Below is a small trained network, with its code and all its weights. Each question gives an input and a target symbol and asks what happens when units are switched off, that is, made to give their printed mean instead of their output.

import numpy as np


def w(rows, s, z=0):
    codes = np.array(rows[::2]) - 128.0
    scale = np.full(codes.shape[1], s)
    scale[-1] = z or s
    return codes * scale


def norm(h):
    return h / np.sqrt((h * h).mean(-1, keepdims=True) + 1e-5)


def f(y):
    return np.maximum(y, 0)


def softmax(a):
    e = np.exp(a - a.max(-1, keepdims=True))
    return e / e.sum(-1, keepdims=True)


def log_softmax(a):
    a = a - a.max(-1, keepdims=True)
    return a - np.log(np.exp(a).sum(-1, keepdims=True))


def net(x, mask):
    ids = ['δλμξπτφ'.index(c) for c in x.split()]
    T = len(ids)
    res = E[ids] + P[:T]
    q, k, v = (norm(res) @ M[0].T for M in (Q, K, V))
    z = softmax(np.where(np.tri(T) > 0, q @ k.T / 3**0.5, -1e9)) @ v
    res = res + np.where(mask[0], z, O[0][:, -1]) @ O[0][:, :-1]
    y = f(norm(res) @ A[0][:, :-1].T + A[0][:, -1])
    res = res + np.where(mask[1:9], y, B[0][:, -1]) @ B[0][:, :-1]
    return log_softmax(norm(res)[-1] @ U[:, :-1].T + U[:, -1])


Q, K, V, O, A, B = {}, {}, {}, {}, {}, {}
E = w([
[184,111,137,118,137,175],'δ',
[96,122,156,91,120,132],'λ',
[59,133,49,136,162,7],'μ',
[184,78,192,121,158,143],'ξ',
[183,137,115,158,114,73],'π',
[16,93,95,102,117,77],'τ',
[65,143,157,157,127,136],'φ',
],0.021)
P = w([
[91,164,140,18,143,140],'0',
[69,18,146,79,1,151],'1',
[73,21,125,129,25,127],'2',
[105,35,115,154,107,73],'3',
[71,36,107,176,122,131],'4',
[125,78,95,160,91,182],'5',
[131,91,101,159,94,132],'6',
[88,67,68,230,131,161],'7',
],0.0063)
Q[0] = w([
[106,103,113,183,70,127],'H0',
[81,252,130,181,154,158],'H0',
[136,113,104,116,116,58],'H0',
],0.011)
K[0] = w([
[56,232,148,85,247,116],'H0',
[169,154,165,2,146,110],'H0',
[98,80,190,121,53,142],'H0',
],0.0087)
V[0] = w([
[172,249,155,135,75,205],'H0',
[45,155,223,206,41,57],'H0',
[217,147,172,97,140,2],'H0',
],0.0079)
O[0] = w([
[118,84,38,211,254,85,46],'H0',
[57,149,55,143,130,228,253],'H0',
[67,122,29,223,58,9,54],'H0',
],0.0095,0.0062)
A[0] = w([
[91,24,151,175,38,201,114],'N0',
[99,184,53,122,59,30,179],'N1',
[193,50,255,175,149,161,140],'N2',
[58,120,50,85,172,216,46],'N3',
[117,60,234,146,63,126,66],'N4',
[29,150,130,110,115,123,251],'N5',
[82,76,159,167,116,157,96],'N6',
[118,136,232,122,64,161,128],'N7',
],0.0074,0.0025)
B[0] = w([
[253,119,98,108,157,97,253],'N0',
[183,192,3,13,217,195,181],'N1',
[30,183,121,46,126,104,202],'N2',
[163,187,117,156,155,46,248],'N3',
[59,217,152,190,102,165,195],'N4',
[191,20,79,65,138,167,248],'N5',
[153,129,149,124,145,82,180],'N6',
[148,125,135,181,158,23,234],'N7',
],0.0068,0.007)
U = w([
[80,96,63,36,148,135,173],'δ',
[158,138,93,78,215,248,139],'λ',
[202,152,65,139,125,102,220],'μ',
[203,123,176,136,237,81,2],'ξ',
[126,172,192,162,93,203,104],'π',
[113,167,219,147,155,84,210],'τ',
[139,141,141,120,42,145,4],'φ',
],0.011,0.002)

Each question gives the input, a string of symbols that net reads in full, and the target symbol t.
The units are the heads (3 rows each of Q, K, V and O) and the neurons (one row each of A and B). Each row of codes is followed by its name. A weight is (code - 128) times the scale printed after its matrix; where a second scale follows, it is the last column's (O, A, B and U).
mask holds one flag per unit, heads first, then neurons. A switched-off unit (its flag False) gives its mean, the last column of its rows in O or B, instead of its output. The means were averaged over made-up inputs and are rounded, as every weight is.
A unit's drop is (log p(t) with every unit on - log p(t) with that unit switched off) / (log p(t) with every unit on - log p(t) with every unit switched off).
The circuit of an input: a set's keep is (log p(t) with only the set's units on - log p(t) with every unit switched off) / (log p(t) with every unit on - log p(t) with every unit switched off). Starting from all 9 units, units are removed one at a time, each time the one whose removal leaves the highest keep (on an exact tie, the one counted first), for as long as the keep stays at least 0.8.
circuit, biggest first: the units of the circuit, biggest drop first
top k neurons: the k neurons with the biggest drops, biggest first
drop when u is switched off: that unit's drop, to one decimal
input ξ τ π δ φ, target μ: circuit, biggest first => H0, N1
input ξ π φ φ φ τ μ μ, target λ: circuit, biggest first => N1, H0
input μ δ μ δ, target φ: top neuron => N3
input φ μ δ δ μ δ ξ, target τ: circuit, biggest first => H0, N2, N5
input δ π μ φ μ δ λ, target φ: circuit, biggest first => H0, N1
input δ φ τ μ δ, target π: circuit, biggest first => H0, N5
input δ τ λ τ λ π, target π: circuit, biggest first => H0, N5
input π μ λ φ δ δ φ, target δ: top 3 neurons => N1, N3, N7
input π δ λ, target μ: top 2 neurons => N0, N2
input τ τ φ π φ, target π: top 3 neurons => N1, N4, N7
input λ ξ δ, target τ: top 2 neurons => N5, N2
input δ ξ μ δ λ, target φ: drop when H0 is switched off => 0.9
input λ φ δ φ φ, target ξ: drop when N5 is switched off => 0.1
input τ δ φ φ φ μ τ, target λ: drop when H0 is switched off => 0.4
input δ φ τ φ λ μ μ φ, target τ: drop when N6 is switched off => 0.0
input δ τ δ μ ξ, target τ: top neuron => N7
